Each row has a class, written as a number after it.
[ -4 -14   4   9  11  33  -8 -60  -8 -12  -4   2  10 -19 -17 -18 -63 -19
 -41  17 -51  21  -5  49  19 -37  15  40 -21  -5 -17  -6  12  27 -21] -> 1
[ 36 -95  81 -23  22 -38 -28   3  28 -41  -5  -7  18  -6 -45  53  18 -64
 -20 -13   8  13 -10 -36  -2  -3  30  38 -25  27  15   4   8  48 -13] -> 2
[ -4  21 -24 -12   9  38   7 -67   4  15  -9  25 -10  -2 -11 -28 -63   7
 -41   9 -60  45 -12  69   1 -40  37  42 -19  11 -21 -16   5  35 -35] -> 1
[  5  -3  29 -85  34 -10 -67 -20  16 -48 -57 -23 -33  32  -7  23 -42 -88
 -31 -22  45  80  -4 -52 -26 -47  31  30 -26  -1 -24 -23 -45  40 -47] -> 10
[ 10  30 -32 -21  12  37  14 -54  -2  13 -11  12 -35  -1 -17 -22 -78   1
 -33  28 -58  54 -18  56   4 -16  48  27 -23  44  -6 -20  -1  57 -52] -> 7
[ 33 -40  71 -15   8 -33  -8   7  35 -50  -7  44  -3 -12 -27  37  -3 -33
 -40   9 -18  25   3 -47  -4  -2  36  43 -31  34  14   0 -20  56  25] -> 12
[ 18  -9  45 -72  46 -20 -61 -21   6 -29 -68  18 -12  40   4   2 -40 -68
 -56 -45  45  73  -3 -35 -19 -23  56  18 -27 -13 -14 -34 -50  48 -48] -> 2
[ 16 -16 -17  52   6  46   5 -54 -10  -3  10  34  -7  -9 -23 -26 -90 -11
 -38  28 -34  26   8  69  12 -29  27  35 -19  23   0  -5   9  36 -26] -> 9
[ 26  42 -17   7  22  21   3 -37 -35  -3  16  25 -34   2 -29 -49 -83  16
 -49  18  -6  39  21  78   3 -48  45  46 -31  20 -23 -38  -4  41 -46] -> 8
[ 25  21  16 -79  30 -54 -42  17  -1 -48 -95  23  -7  17  -4  -6 -19 -83
 -30 -53  29  73 -29 -24 -29 -28  61  10  -6 -27  -2 -61 -69  30 -51] -> 6
[ 11 -51  94 -10   8 -40 -26  -1  52 -57 -13   7  -1 -24 -25  43  37 -84
 -27  28 -29  23 -29 -36  -6  -8  39  28 -20  34   6  -1   8  39  -7] -> 3
[ 32  -1  -5  18  20  41   1 -57 -13   2   1 -12   7 -16 -25 -32 -92  -8
 -54   9 -42  21  -1  57  14 -26  46  63  -8   7 -14 -26   9  38 -68] -> 4
[ -1  13  35 -79  36 -36 -47  -9  12 -42 -86  21 -14  22   6  -5 -11 -88
 -56 -25  24  67 -36 -27 -29 -26  45  11 -11 -32 -14 -48 -52  35 -53] -> 3
[ 22 -49  88 -20   9 -26 -14  -2  27 -61 -15  18  10 -12 -25  52   7 -34
 -28   5 -25  23   1 -52   0  -8  12  43 -24  36   9   3  -7  42  24] -> 12
[  4  24 -17   5   4  63   5 -47 -22   4  -2  13  -6 -24  -1 -34 -85  14
 -38  29 -70  81 -13  72  11 -25  36  30 -25  23 -14 -16   4  54 -27] -> 0
[ -3  -8  27 -79  31 -40 -40   0   5 -45 -87  11  -9  11   1   7 -22 -93
 -43 -44   8  77 -31 -28 -29 -34  49   7  -7 -43  -1 -49 -61  38 -64] -> 6
[ 21 -15  49 -57  59 -30 -62 -30   1 -31 -74   5  -1  42  15  -7 -53 -78
 -54 -38  38  73  -8 -42 -27 -40  23  35 -17 -15 -23 -27 -55  49 -57] -> 4
[ 13 -95  89 -55  29 -56 -27  -3  18 -36   1 -25   9  -7 -27  73  28 -82
 -19  22   1  29   1 -32  -5 -19   0  41 -23   9  -7   2  18  57 -21] -> 8
[ 35 -84  77 -48  25 -34 -23  -8  38 -39  -8 -18  13   1 -31  57  35 -69
  -5  -9  -2  14 -16 -44 -11  -3  29  40 -30  42  10   4  12  40 -25] -> 2
[ 42   1   9 -76  53 -38 -28   9  -9 -34 -84   5   3  52  -5  -2 -29 -75
 -42 -40  43  49 -18 -33 -35 -33  39  22 -16 -28 -14 -44 -54  47 -55] -> 11
[ 29 -50  79 -18  17 -58 -21  19  10 -49   1  -2   9 -10 -37  54  30 -63
 -24   4  18  30   2 -31 -12 -30   9  48 -21   6  -4 -24   2  40 -25] -> 8
[ 20 -57  72 -20  17 -19 -11   3  16 -37  10  15   1   4 -29  36  21 -58
 -16   6 -13  10   3 -51 -12 -17  10  44 -32  44  15  -3 -14  53   5] -> 12
[ 37 -88  75  -8  17 -33 -12  16  24 -40  -6 -30  22   6 -51  72  14 -82
 -16   9 -20  -1 -22 -31 -11 -12  30  41 -23  35   5   3  12  56 -32] -> 11
[  2  -8  17 -71  44 -45 -43  -1   3 -34 -77  10 -15  42  -9  13 -40 -84
 -59 -26  26  71 -35 -44 -28 -31  15  14 -32 -22  -2 -47 -60  56 -64] -> 7
[ 32   2   5  37  18  32   1 -48  -3 -13  -4  10  15 -27 -26 -39 -85  -6
 -58  11 -37  25  13  59  15 -19  46  57  -7  13 -16 -17   6  31 -46] -> 4
[ 29  -8   3  -2  18  50 -14 -56 -25   3  11  -6  -8  -4 -10 -36 -77 -18
 -21  34 -43  15  -2  44  30 -19  15  31 -26  26  -2  -6   9  50  -1] -> 5
[ 33  16  23 -76  40 -46 -35  14  -4 -41 -99   2  15  37  -3  14 -26 -77
 -42 -33  29  58 -14 -21 -26 -21  47  20  -8 -24 -22 -47 -45  44 -44] -> 11
[ 20 -49  72  -5  -2 -44 -35  14  52 -67 -10 -21  -1 -25 -61  72  13 -68
 -21  13  -6  35 -24 -36  -8 -27  28  50 -25  30   6  -6   4  38  -7] -> 10
[ 16 -26  78 -18   3 -50 -36  18  33 -60 -23  -2   6 -26 -31  41  23 -73
 -14  27 -26  23 -33 -27   6  -7  30  35 -23  23  10 -13  11  36  12] -> 3
[ 13  43 -15  24  10  19   0 -31 -19 -22 -13  14 -33  -5 -36 -31 -99  -4
 -56  27 -41  25   0  49  18 -20  54  31 -31  36  -5 -31  -7  37 -44] -> 7
[ 13 -62  93 -11  10 -63 -25   1  12 -54   5  -9  11 -10 -18  64  34 -74
 -24  26   3  37  -5 -37 -10 -34 -10  40 -35   9  -4 -15   3  49 -12] -> 8
[ 27 -78  73 -36  30 -31 -21  -3  27 -36 -17   0   3   9 -21  59   8 -76
 -20  23 -21  14 -18 -53  -2  -4  19  40 -23  37  14   3  -4  65  12] -> 12
[ 15 -12   3   2  12  55 -19 -52 -42   3  22  -3 -16   1 -16 -35 -90 -16
 -20  26 -48  19  -3  33  25 -38 -11  38 -48  29   2   4   7  51  -4] -> 5
[ 18 -39  82   1  -8 -42 -19   3  41 -81  -5  22   6 -20 -27  33  32 -49
 -28  14  -9  18 -15 -47 -10 -15  20  34 -20  21  11  -7  -5  25   8] -> 3
[ 18 -16  37 -57  40 -24 -56   4 -18 -50 -67 -17   7  22  14  16 -38 -65
 -46 -22  24  75 -48 -47 -19 -28   5  13 -32 -49  -7 -48 -57  45 -37] -> 0
[ 32 -37  93  -1  12 -38 -37  14  24 -66   2  19 -12  -2 -30  29  14 -57
 -17   5  -6  10 -13 -63 -10 -25   6  38 -46  31  18  -7 -16  37  20] -> 5
[  7  25  33 -87  35 -29 -66  -5   1 -33 -77  17 -20  30   5   1 -40 -86
 -38 -20  26  73 -27 -25 -21 -24  30   9 -34 -22  -3 -52 -63  46 -23] -> 5
[  8  31 -27  -4   4  49   0 -65  16  -5   3 -13 -30 -19 -14 -28 -74 -17
 -37  38 -49  50 -16  52   8 -35  44  34 -36  35 -22 -12   4  38 -41] -> 10
[ 30 -59  70 -16  -7 -57 -25  32  25 -72 -26   7   7 -26 -53  68  11 -68
  -6 -10 -16  34 -18 -28  -7 -13  54  39   3  13  27 -20  -7  41  -6] -> 6
[ 25 -64  87  36  11 -40 -31   7  41 -57   1  37   2 -11 -54  47   5 -53
 -31  -3  -2  18   7 -48  -4 -38  24  59 -33  33   5  15   1  24  10] -> 1
[ 18 -21   1  22  19  42  -1 -69  -4   9  15  18  -4 -18 -29 -32 -76 -18
 -45  25 -42  22  13  58  24 -36  43  48 -23  12 -14  -1   9  40 -24] -> 1
[ 35 -16   3  35  27  45  -7 -55 -20  -7   9 -17   8 -13 -10 -41 -83 -22
 -37  21 -42  12  -2  39  20 -29  23  57 -12  22 -15  -4  18  39 -46] -> 4
[  7 -11  22 -80  33 -21 -43 -21  15 -44 -59  29 -17  50   1   8 -37 -74
 -39 -44  45  80   0 -41 -43 -45  21  29 -23 -17  -1 -47 -54  43 -62] -> 9
[ 26 -78  96  15  25 -46 -24 -15  48 -37  -3  -9   9 -17 -27  56  13 -89
 -32  20 -21  15 -23 -31 -15  -9  34  51 -24  38   4   6  -2  46 -34] -> 4
[  3   7  -2  24  11  51  -1 -51   6  -6   6  28  -6 -17 -33 -20 -66   3
 -46  14 -62  22   9  64  15 -35  52  57  -4  18 -22  -6  29  25 -24] -> 1
[ 24  -7 -13   0  19  31   1 -39 -20 -13  -6  -8 -14  -8 -25 -18 -78 -27
 -30  34 -42  35  -6  32  24 -18  30  34 -12  26   2 -17  13  58 -36] -> 7
[  9   3  36 -95  33 -19 -65 -18  -4 -54 -72 -11 -17  56  25  16 -28 -81
 -31 -25  25  58 -33 -56 -30 -33   8  16 -16 -30  -5 -55 -52  44 -31] -> 5
[ 19  44 -35  -8   7  36  10 -49 -11  -2 -21   4 -32   1  -5 -29 -86  -1
 -31  32 -61  54 -30  49  11 -19  43  25 -23  50  -8 -25   4  54 -49] -> 7
[   1  -12   43 -114   47  -12  -71  -24  -19  -36  -70    2  -22   61
    9    0  -41  -87  -23  -41   36   81   -2  -52  -27  -47    2   20
  -25   -1  -10  -32  -51   58  -32] -> 5
[ 14  -1  30 -47  30 -38 -51  -6   2 -53 -83  37   1  19   2  13 -41 -96
 -50 -30  40  74 -12 -21 -29 -29  34  19 -17 -32  -6 -51 -55  37 -48] -> 9
[ 53   2 -19  31  22  49  18 -33 -31  -3  -6  -9  13  13 -35 -26 -76   3
 -27  11 -37   4  15  48  18 -35  37  56  -7  35 -17  -9  25  33 -38] -> 11
[ 25 -93  81 -32  29 -33 -27  19   6 -52  -7 -32  18 -13 -40  55  10 -62
 -10   6 -14  23 -16 -40  -1  -5  10  35 -21  21   8   3  12  48  -7] -> 0
[  4   8  34 -76  38 -47 -55 -10  13 -44 -84  24 -11  32  18  -8 -16 -91
 -54 -14  31  72 -39 -37 -25 -29  30   7 -22 -32 -10 -44 -59  45 -32] -> 3
[ 26 -34  72  -3   0 -48 -34  22  47 -61  -9 -24   2 -29 -59  64  24 -60
 -17   6  -9  19 -31 -34  -6 -22  29  48 -26  27   1 -14   4  32  -7] -> 10
[ 14  18 -27  -7  12  61  18 -60 -34   7  -1   1 -27  -8  -1 -29 -83  22
 -27  27 -59  67 -10  66   1 -31  41  33 -18  29 -12 -13   2  49 -38] -> 0
[ 21   4  12 -14  19  22  -1 -53 -25   4  10   8   3 -22 -14 -27 -65   1
 -48  27 -30  51  24  69  25 -30  24  42 -21   2 -29 -21  15  56 -27] -> 8
[ 17 -68  84  18   7 -34 -21  -5  27 -56  21  10  -2   1 -22  23  39 -75
 -20  22  -1   9 -22 -54 -14 -32   5  34 -27  22  19  -5 -10  46  -2] -> 3
[ 14 -48  99 -36  10 -67 -35  10  27 -55  -9  -5  19 -28 -25  69  25 -59
 -29  26 -12  45  -4  -9   2  -9  18  38 -17   2 -10 -20  15  59   9] -> 8
[ 18 -17  28 -59  50 -30 -49   5 -22 -38 -82   7   0  25   1   5 -41 -86
 -54 -30  37  85 -27 -31 -28 -28  29  14 -29 -30 -14 -43 -65  46 -55] -> 0
[ 25 -59  95  -3   9 -57 -18  17  25 -47  13  19  22 -39 -50  50  20 -36
 -39   9   3  29  18 -13   3 -16   9  48 -33   9  -7  -6   9  39  -1] -> 8
[ 32  16 -23  -3  12  55  30 -53 -10  13  -2   6   6   7 -11 -39 -68   1
 -34  19 -54  34  18  64  10 -25  55  40  -5  34 -23 -11  19  54 -43] -> 11
[ 13   6  32 -59  40 -48 -55   0   4 -52 -81  -3 -21  45   7  21 -39 -81
 -48 -14  31  64 -42 -61 -21 -25  18   9 -25 -20  -1 -52 -60  50 -45] -> 7
[ 16 -51  79 -22  11 -46 -17  10  19 -42  23   1   1  -3 -38  55  37 -56
 -20   2  12  34   5 -32 -24 -37   5  53 -34  20  -1 -23   0  44 -37] -> 8
[ 19  47  -7  34   3  30   4 -46  -8 -34 -10  22 -24 -11 -14 -59 -60 -10
 -54  25 -27  15 -11  46   9 -28  59  27 -17  20 -11 -38  -7  13 -41] -> 3
[ 34 -63  86 -13  15 -34 -18   6  21 -45 -10  25  19 -10 -33  48  10 -36
 -24  -1  -9  20   1 -54   3  -9   0  43 -27  26  15   5 -18  48  34] -> 12
[ 10   7  23 -74  43 -61 -51   6  -6 -47 -98  19 -10  29  -7  14 -41 -91
 -54 -22  31  76 -35 -31 -25 -20  28   6 -26 -20  -7 -49 -67  54 -47] -> 7
[ 36   0 -16  40  22  48  18 -29 -22  14   3   9   4   3 -17 -34 -70 -14
 -35  24 -44   6   3  49  14 -26  34  34 -23  31 -18   9  14  41 -30] -> 11
[ 38 -54  87  16   6 -45 -25  21  33 -61  18  24  -1 -19 -46  39  10 -51
 -21  12  -8  25 -15 -55  -1  -8  12  32 -44  48  21   1 -14  61   7] -> 7
[  7 -99  66 -32  11 -36 -20 -12  35 -52   2 -15   4   3 -40  67   5 -83
  -5  10 -15  18 -14 -30 -17 -24  -1  40 -30  26  23  -3  14  50 -29] -> 9
[ 15   0  -7  18  17  47   1 -61  -4 -18   2  19  -8  -3 -29 -35 -72  -8
 -42   9 -39  33  16  44  12 -56  40  61 -11  18 -13 -16  17  30 -33] -> 1
[ 17  11   6  20  22  30  -1 -47 -26  12  13  10 -13 -11  -8 -28 -69  -1
 -44  33 -30  39  16  62  21 -36  23  36 -30  23 -31  -6  18  43 -30] -> 8
[ -5  30 -16 -13   8  56   2 -66   1  16  -6  21 -16 -11 -10 -27 -63  14
 -28   3 -70  53 -17  68   1 -45  35  45 -17  18 -23  -9  12  36 -36] -> 1
[ 13  23  24 -83  39 -70 -45   4  -1 -43 -91  25   2  26   6  10 -22 -78
 -68 -23  59  90  -5  -2 -30 -27  40  16 -12 -47 -30 -71 -58  41 -54] -> 8
[  12   25   16  -85   38  -33  -41    2    0  -40 -100   40   -5   34
    6    1  -40  -79  -59  -31   33   77   -9  -27  -27  -14   49   16
  -13  -12  -12  -55  -72   48  -29] -> 12
[ 34 -75  88 -30  13 -32 -12  12  35 -54  -1 -19  28  -1 -27  59  29 -66
 -11   8 -32  11 -13 -44 -11 -10  18  39 -18  29   2   7  19  64  -5] -> 11
[ 36 -82  86  11  26 -48 -26  -1  48 -35  -7 -10  17 -17 -36  50   8 -79
 -30   7  -7  12 -23 -39 -10  -7  25  52 -26  29   6   6  -4  39 -33] -> 4
[ 45 -55  70   4  18 -32  -7  19  20 -52   9  -9  11  13 -34  43  30 -70
  -4   8   0   4  -6 -56 -22 -32  13  46 -34  32  12  -4  -7  44 -16] -> 11
[  7 -46  36 -89  53 -12 -59 -14 -31 -29 -69 -19 -12  49   8  25 -57 -76
 -42 -31  33  89  -9 -56 -22 -41  12  26 -24 -25 -14 -23 -47  60 -51] -> 0
